Below are the code and all the weights of a small trained network. Each question names an input and a class and asks about switching units off, where a switched-off unit gives its printed mean instead of its output.

import numpy as np


def w(rows, s, z=0):
    codes = np.array(rows[::2]) - 128.0
    scale = np.full(codes.shape[1], s)
    scale[-1] = z or s
    return codes * scale


def f(y):
    return np.maximum(y, 0)


def log_softmax(a):
    a = a - a.max(-1, keepdims=True)
    return a - np.log(np.exp(a).sum(-1, keepdims=True))


def net(x, mask):
    res = np.array(x, float).reshape(1, 2) / 4 @ E
    y = f(res @ A[0][:, :-1].T + A[0][:, -1])
    res = res + np.where(mask, y, B[0][:, -1]) @ B[0][:, :-1]
    return log_softmax(res[-1] @ U[:, :-1].T + U[:, -1])


A, B = {}, {}
E = w([
[132,254,99,139,170,106,95,128,46,147],'x0',
[126,165,163,137,135,153,173,166,236,156],'x1',
],0.0099)
A[0] = w([
[118,238,125,117,119,135,124,132,92,153,102],'N1',
[118,19,115,131,120,113,116,117,4,122,55],'N2',
[134,176,122,134,108,117,134,137,246,141,81],'N3',
[147,75,126,124,128,138,128,125,157,132,168],'N4',
[142,75,138,114,99,114,129,139,75,123,87],'N5',
[151,24,131,127,94,124,132,126,175,118,36],'N6',
[127,133,132,137,137,144,136,148,183,135,86],'N7',
[68,35,136,123,146,137,128,158,149,132,79],'N8',
[126,107,136,124,134,133,140,138,106,137,254],'N9',
[135,164,120,128,90,103,126,121,157,110,214],'N10',
[124,209,112,122,133,114,137,144,102,121,48],'N11',
[126,57,140,120,114,136,134,117,135,141,159],'N12',
[110,173,148,126,143,142,143,145,199,133,111],'N13',
[133,167,151,142,135,145,110,160,90,151,85],'N14',
[129,142,107,150,164,143,138,114,121,132,86],'N15',
[137,169,127,128,117,105,143,138,184,135,66],'N16',
],0.015,0.0097)
B[0] = w([
[150,148,150,141,83,78,148,97,130,91,254],'N1',
[74,107,169,63,141,224,154,97,135,118,247],'N2',
[71,121,154,94,117,186,120,86,104,142,230],'N3',
[145,139,125,132,120,83,107,150,131,125,220],'N4',
[98,123,174,84,97,146,150,125,142,159,173],'N5',
[130,171,127,110,126,60,186,66,146,82,236],'N6',
[123,134,158,94,111,168,165,130,132,119,181],'N7',
[162,142,134,182,132,112,199,94,160,119,212],'N8',
[102,171,91,194,140,117,6,238,61,156,249],'N9',
[131,146,111,156,157,127,65,190,96,121,213],'N10',
[152,132,159,125,132,103,187,76,161,83,196],'N11',
[167,156,131,161,106,106,104,116,94,97,226],'N12',
[99,95,132,93,135,171,125,136,101,116,217],'N13',
[98,182,133,147,94,116,168,108,124,110,178],'N14',
[148,106,123,102,145,113,145,99,155,119,144],'N15',
[115,100,168,86,136,147,124,74,141,133,166],'N16',
],0.025,0.01)
U = w([
[168,168,131,159,95,15,187,77,112,76,90],'0',
[86,106,164,60,122,254,140,106,91,133,110],'1',
[156,133,68,184,151,87,55,241,81,157,254],'2',
[175,97,79,96,155,109,177,124,148,140,60],'3',
[159,90,104,129,134,122,165,107,136,166,69],'4',
],0.0099,0.0047)

Each question gives the input, the list of numbers given to net, and the class t.
The units are the neurons (one row each of A and B). Each row of codes is followed by its name. A weight is (code - 128) times the scale printed after its matrix; where a second scale follows, it is the last column's (A, B and U).
mask holds one flag per neuron, in row order. A switched-off neuron (its flag False) gives its mean, the last column of its row in B, instead of its output. The means were averaged over made-up inputs and are rounded, as every weight is.
A unit's drop is (log p(t) with every unit on - log p(t) with that unit switched off) / (log p(t) with every unit on - log p(t) with every unit switched off).
The circuit of an input: a set's keep is (log p(t) with only the set's units on - log p(t) with every unit switched off) / (log p(t) with every unit on - log p(t) with every unit switched off). Starting from the 12 units with the biggest drops (on a tie, the unit counted first), units are removed one at a time, each time the one whose removal leaves the highest keep (on an exact tie, the one counted first), for as long as the keep stays at least 0.8.
circuit, biggest first: the units of the circuit, biggest drop first
k most important neurons: the k neurons with the biggest drops, biggest first
drop when u is switched off: that unit's drop, to one decimal
input [3,-6], class 1: circuit, biggest first	[N2]
input [-3,-3], class 2: 3 most important neurons	[N1; N3; N11]
input [3,0], class 2: 2 most important neurons	[N6; N8]
input [-4,-5], class 1: 2 most important neurons	[N2; N1]
input [6,7], class 1: 2 most important neurons	[N3; N13]
input [4,-5], class 1: 2 most important neurons	[N2; N6]
input [3,-2], class 2: 2 most important neurons	[N6; N8]
input [4,-7], class 1: drop when N2 is switched off	1.2
input [0,-8], class 1: drop when N2 is switched off	0.4
input [0,3], class 2: drop when N2 is switched off	0.8
input [1,-3], class 2: drop when N3 is switched off	0.3
